Below are the code and all the weights of a small trained network. Each question names an input and a class and asks about switching units off, where a switched-off unit gives its printed mean instead of its output.

import numpy as np


def w(rows, s, z=0):
    codes = np.array(rows[::2]) - 128.0
    scale = np.full(codes.shape[1], s)
    scale[-1] = z or s
    return codes * scale


def norm(h):
    return h / np.sqrt((h * h).mean(-1, keepdims=True) + 1e-5)


def f(y):
    return np.maximum(y, 0)


def log_softmax(a):
    a = a - a.max(-1, keepdims=True)
    return a - np.log(np.exp(a).sum(-1, keepdims=True))


def net(x, mask):
    res = np.array(x, float).reshape(1, 2) / 4 @ E
    u = 0
    for l in range(4):
        y = f(norm(res) @ A[l][:, :-1].T + A[l][:, -1])
        res = res + np.where(mask[u : u + 5], y, B[l][:, -1]) @ B[l][:, :-1]
        u += 5
    return log_softmax(norm(res)[-1] @ U[:, :-1].T + U[:, -1])


A, B = {}, {}
E = w([
[238,111,137,120,87,162,60,64,153,155],'x0',
[152,73,111,9,193,135,205,77,108,150],'x1',
],0.014)
A[0] = w([
[202,164,3,114,145,93,225,118,105,79,96],'L0N1',
[47,186,146,198,86,132,109,202,227,143,248],'L0N2',
[225,129,100,89,92,141,112,72,244,186,15],'L0N3',
[129,141,109,144,83,125,109,114,70,96,24],'L0N4',
[197,115,125,157,103,136,92,97,168,158,147],'L0N5',
],0.0053,0.0017)
B[0] = w([
[93,93,203,142,220,84,66,116,88,214,179],'L0N1',
[101,51,150,1,194,136,175,93,175,203,254],'L0N2',
[97,90,222,59,141,104,84,135,77,93,206],'L0N3',
[106,82,189,132,186,100,110,102,111,207,141],'L0N4',
[106,120,175,101,150,150,104,122,38,114,190],'L0N5',
],0.0061,0.0073)
A[1] = w([
[78,166,139,252,45,146,57,178,223,147,32],'L1N1',
[64,112,200,120,156,113,83,144,68,132,105],'L1N2',
[134,191,66,212,89,128,113,164,143,101,44],'L1N3',
[170,146,101,191,134,88,143,144,122,95,6],'L1N4',
[101,161,122,224,87,114,67,169,213,163,42],'L1N5',
],0.012,0.0023)
B[1] = w([
[73,66,235,84,209,39,112,97,132,210,207],'L1N1',
[103,120,106,112,64,217,170,153,255,122,250],'L1N2',
[98,104,193,115,123,32,139,90,112,184,137],'L1N3',
[130,111,153,121,108,98,146,105,105,141,128],'L1N4',
[97,80,201,81,152,99,125,105,123,176,188],'L1N5',
],0.0086,0.013)
A[2] = w([
[207,126,57,85,202,90,197,76,67,144,171],'L2N1',
[165,110,114,124,107,173,153,114,205,149,140],'L2N2',
[160,153,76,137,89,142,158,135,92,84,6],'L2N3',
[255,141,153,179,68,123,16,74,102,130,61],'L2N4',
[25,178,126,209,142,83,158,202,76,70,108],'L2N5',
],0.018,0.0019)
B[2] = w([
[88,100,202,126,121,94,111,139,157,164,226],'L2N1',
[118,146,138,150,130,111,77,107,94,137,253],'L2N2',
[187,122,132,123,143,67,161,138,101,108,128],'L2N3',
[157,157,5,85,154,229,158,147,153,79,202],'L2N4',
[197,123,68,156,113,188,171,145,133,129,181],'L2N5',
],0.02,0.012)
A[3] = w([
[135,104,107,83,143,170,142,119,129,165,222],'L3N1',
[85,212,122,244,74,79,36,124,43,97,110],'L3N2',
[156,155,139,197,64,63,155,155,86,78,1],'L3N3',
[106,139,103,171,92,115,189,161,121,108,78],'L3N4',
[62,147,50,190,133,182,253,218,132,108,82],'L3N5',
],0.018,0.0019)
B[3] = w([
[118,176,98,251,105,77,171,142,84,122,213],'L3N1',
[182,124,119,92,81,62,214,210,127,4,187],'L3N2',
[72,148,107,170,91,102,170,146,122,91,128],'L3N3',
[130,166,97,144,143,150,131,134,118,134,157],'L3N4',
[213,166,47,105,142,211,34,46,104,108,251],'L3N5',
],0.012,0.016)
U = w([
[67,78,197,137,164,100,118,96,153,204,247],'0',
[161,150,9,153,158,225,127,96,149,123,50],'1',
[137,125,122,117,87,80,157,169,134,31,27],'2',
],0.012,0.0016)

Each question gives the input, the list of numbers given to net, and the class t.
The units are the neurons (one row each of A and B). Each row of codes is followed by its name. A weight is (code - 128) times the scale printed after its matrix; where a second scale follows, it is the last column's (A, B and U).
mask holds one flag per neuron, layer by layer. A switched-off neuron (its flag False) gives its mean, the last column of its row in B, instead of its output. The means were averaged over made-up inputs and are rounded, as every weight is.
A unit's drop is (log p(t) with every unit on - log p(t) with that unit switched off) / (log p(t) with every unit on - log p(t) with every unit switched off).
The circuit of an input: a set's keep is (log p(t) with only the set's units on - log p(t) with every unit switched off) / (log p(t) with every unit on - log p(t) with every unit switched off). Starting from the 12 units with the biggest drops (on a tie, the unit counted first), units are removed one at a time, each time the one whose removal leaves the highest keep (on an exact tie, the one counted first), for as long as the keep stays at least 0.8.
units of the circuit, in order: the units of the circuit, biggest drop first
top k neurons: the k neurons with the biggest drops, biggest first
top k neurons in layer l: the k neurons of layer l with the biggest drops, biggest first
drop of u: that unit's drop, to one decimal
input [8,8], class 0: units of the circuit, in order => [L2N1]
input [-3,1], class 2: top 4 neurons => [L2N2, L1N1, L1N2, L2N4]
input [0,-3], class 2: top 2 neurons => [L0N2, L2N2]
input [-2,-2], class 2: top 3 neurons => [L1N1, L0N2, L2N2]
input [-1,-1], class 2: top 2 neurons => [L1N1, L1N5]
input [7,7], class 0: top 2 neurons in layer 2 => [L2N1, L2N5]
input [3,-2], class 2: top 2 neurons => [L1N2, L2N2]
input [-3,-1], class 2: top 3 neurons => [L2N2, L2N4, L1N1]
input [-1,-2], class 2: top 2 neurons => [L1N1, L0N2]
input [-5,5], class 0: top 2 neurons => [L2N4, L2N1]
input [0,-2], class 2: top 2 neurons => [L0N2, L1N1]
input [0,2], class 2: top 2 neurons => [L3N2, L2N2]
input [-2,1], class 2: top 2 neurons => [L2N2, L3N2]
input [5,-6], class 0: units of the circuit, in order => [L1N1]
input [-3,3], class 2: top 2 neurons in layer 0 => [L0N2, L0N1]
input [6,8], class 0: drop of L2N1 => 0.9
input [-6,8], class 0: drop of L2N1 => 0.2
